Below are the code and all the weights of a small trained network. Each question names an input and a class and asks about switching units off, where a switched-off unit gives its printed mean instead of its output.

import numpy as np


def w(rows, s, z=0):
    codes = np.array(rows[::2]) - 128.0
    scale = np.full(codes.shape[1], s)
    scale[-1] = z or s
    return codes * scale


def f(y):
    return y / 2 * (1 + np.tanh(0.7978845608 * (y + 0.044715 * y**3)))


def log_softmax(a):
    a = a - a.max(-1, keepdims=True)
    return a - np.log(np.exp(a).sum(-1, keepdims=True))


def net(x, mask):
    res = np.array(x, float).reshape(1, 5) / 4 @ E
    y = f(res @ A[0][:, :-1].T + A[0][:, -1])
    res = res + np.where(mask, y, B[0][:, -1]) @ B[0][:, :-1]
    return log_softmax(res[-1] @ U[:, :-1].T + U[:, -1])


A, B = {}, {}
E = w([
[132,116,145,189,70,101,58,203,75,156],'x0',
[222,239,92,122,127,123,120,135,93,103],'x1',
[146,116,252,84,128,69,150,115,26,102],'x2',
[141,122,122,141,112,116,123,96,125,147],'x3',
[136,117,120,124,149,121,126,131,114,141],'x4',
],0.015)
A[0] = w([
[189,213,99,107,127,113,112,116,113,102,160],'neuron 1',
[78,52,124,162,101,112,136,169,129,152,167],'neuron 2',
[143,139,153,104,124,153,157,118,82,111,131],'neuron 3',
[202,246,83,134,134,113,151,142,85,109,164],'neuron 4',
[127,115,147,207,74,118,3,223,79,147,158],'neuron 5',
[152,166,44,167,131,166,115,156,152,130,155],'neuron 6',
[73,83,144,149,130,128,168,138,135,136,217],'neuron 7',
[105,106,192,100,126,110,153,92,93,112,162],'neuron 8',
[131,89,209,94,110,68,144,124,112,100,129],'neuron 9',
[136,100,117,131,161,149,145,102,151,134,252],'neuron 10',
[184,145,181,115,125,123,178,119,53,101,109],'neuron 11',
[70,82,108,154,111,169,131,134,158,148,183],'neuron 12',
],0.014,0.012)
B[0] = w([
[133,190,113,76,114,102,141,146,119,106,193],'neuron 1',
[91,70,115,191,149,128,141,145,143,206,193],'neuron 2',
[113,137,142,124,158,52,122,134,186,115,161],'neuron 3',
[137,217,106,111,105,129,122,169,130,96,214],'neuron 4',
[129,127,122,216,90,100,51,250,81,197,252],'neuron 5',
[153,164,40,103,141,165,115,146,80,118,205],'neuron 6',
[129,37,150,112,158,166,157,101,129,189,192],'neuron 7',
[86,106,203,69,165,82,92,55,109,128,193],'neuron 8',
[116,83,211,120,135,104,44,85,76,121,198],'neuron 9',
[138,75,101,119,130,182,215,100,151,113,188],'neuron 10',
[141,157,216,148,121,44,133,136,215,88,192],'neuron 11',
[157,91,111,190,149,121,163,111,209,144,200],'neuron 12',
],0.012,0.029)
U = w([
[132,105,95,146,148,245,214,56,169,131,182],'0',
[157,163,31,29,112,193,169,98,110,38,166],'1',
[97,76,158,58,162,143,129,33,113,118,190],'2',
[122,206,139,81,148,70,162,71,168,80,139],'3',
[125,84,64,217,128,134,134,157,159,162,107],'4',
[157,199,40,151,119,180,45,152,76,135,140],'5',
[70,87,169,171,123,107,75,114,70,160,63],'6',
[178,165,174,164,82,67,91,182,118,98,4],'7',
],0.011,0.0041)

Each question gives the input, the list of numbers given to net, and the class t.
The units are the neurons (one row each of A and B). Each row of codes is followed by its name. A weight is (code - 128) times the scale printed after its matrix; where a second scale follows, it is the last column's (A, B and U).
mask holds one flag per neuron, in row order. A switched-off neuron (its flag False) gives its mean, the last column of its row in B, instead of its output. The means were averaged over made-up inputs and are rounded, as every weight is.
A unit's drop is (log p(t) with every unit on - log p(t) with that unit switched off) / (log p(t) with every unit on - log p(t) with every unit switched off).
The circuit of an input: a set's keep is (log p(t) with only the set's units on - log p(t) with every unit switched off) / (log p(t) with every unit on - log p(t) with every unit switched off). Starting from all 12 units, units are removed one at a time, each time the one whose removal leaves the highest keep (on an exact tie, the one counted first), for as long as the keep stays at least 0.8.
units of the circuit, in order: the units of the circuit, biggest drop first
top k neurons: the k neurons with the biggest drops, biggest first
drop of u: that unit's drop, to one decimal
input [-1,-5,-5,1,-5], class 0: units of the circuit, in order : (neuron 5)
input [1,-5,0,-1,-7], class 4: top 3 neurons : (neuron 12; neuron 2; neuron 9)
input [-5,0,8,-6,-3], class 2: top 4 neurons : (neuron 9; neuron 5; neuron 8; neuron 4)
input [2,0,0,2,3], class 4: top 2 neurons : (neuron 9; neuron 8)
input [-6,1,5,-6,4], class 3: top 2 neurons : (neuron 11; neuron 5)
input [0,1,5,-4,2], class 3: top 2 neurons : (neuron 5; neuron 11)
input [-2,2,1,-4,-2], class 3: top 2 neurons : (neuron 5; neuron 6)
input [-2,0,-1,2,-6], class 0: top 2 neurons : (neuron 5; neuron 4)
input [-2,1,8,-2,3], class 3: top 2 neurons : (neuron 11; neuron 5)
input [-2,2,-3,7,-8], class 1: drop of neuron 5 : 0.5
input [-1,6,-5,6,-7], class 1: drop of neuron 5 : 0.6
input [-3,2,8,2,-4], class 3: drop of neuron 11 : 0.2
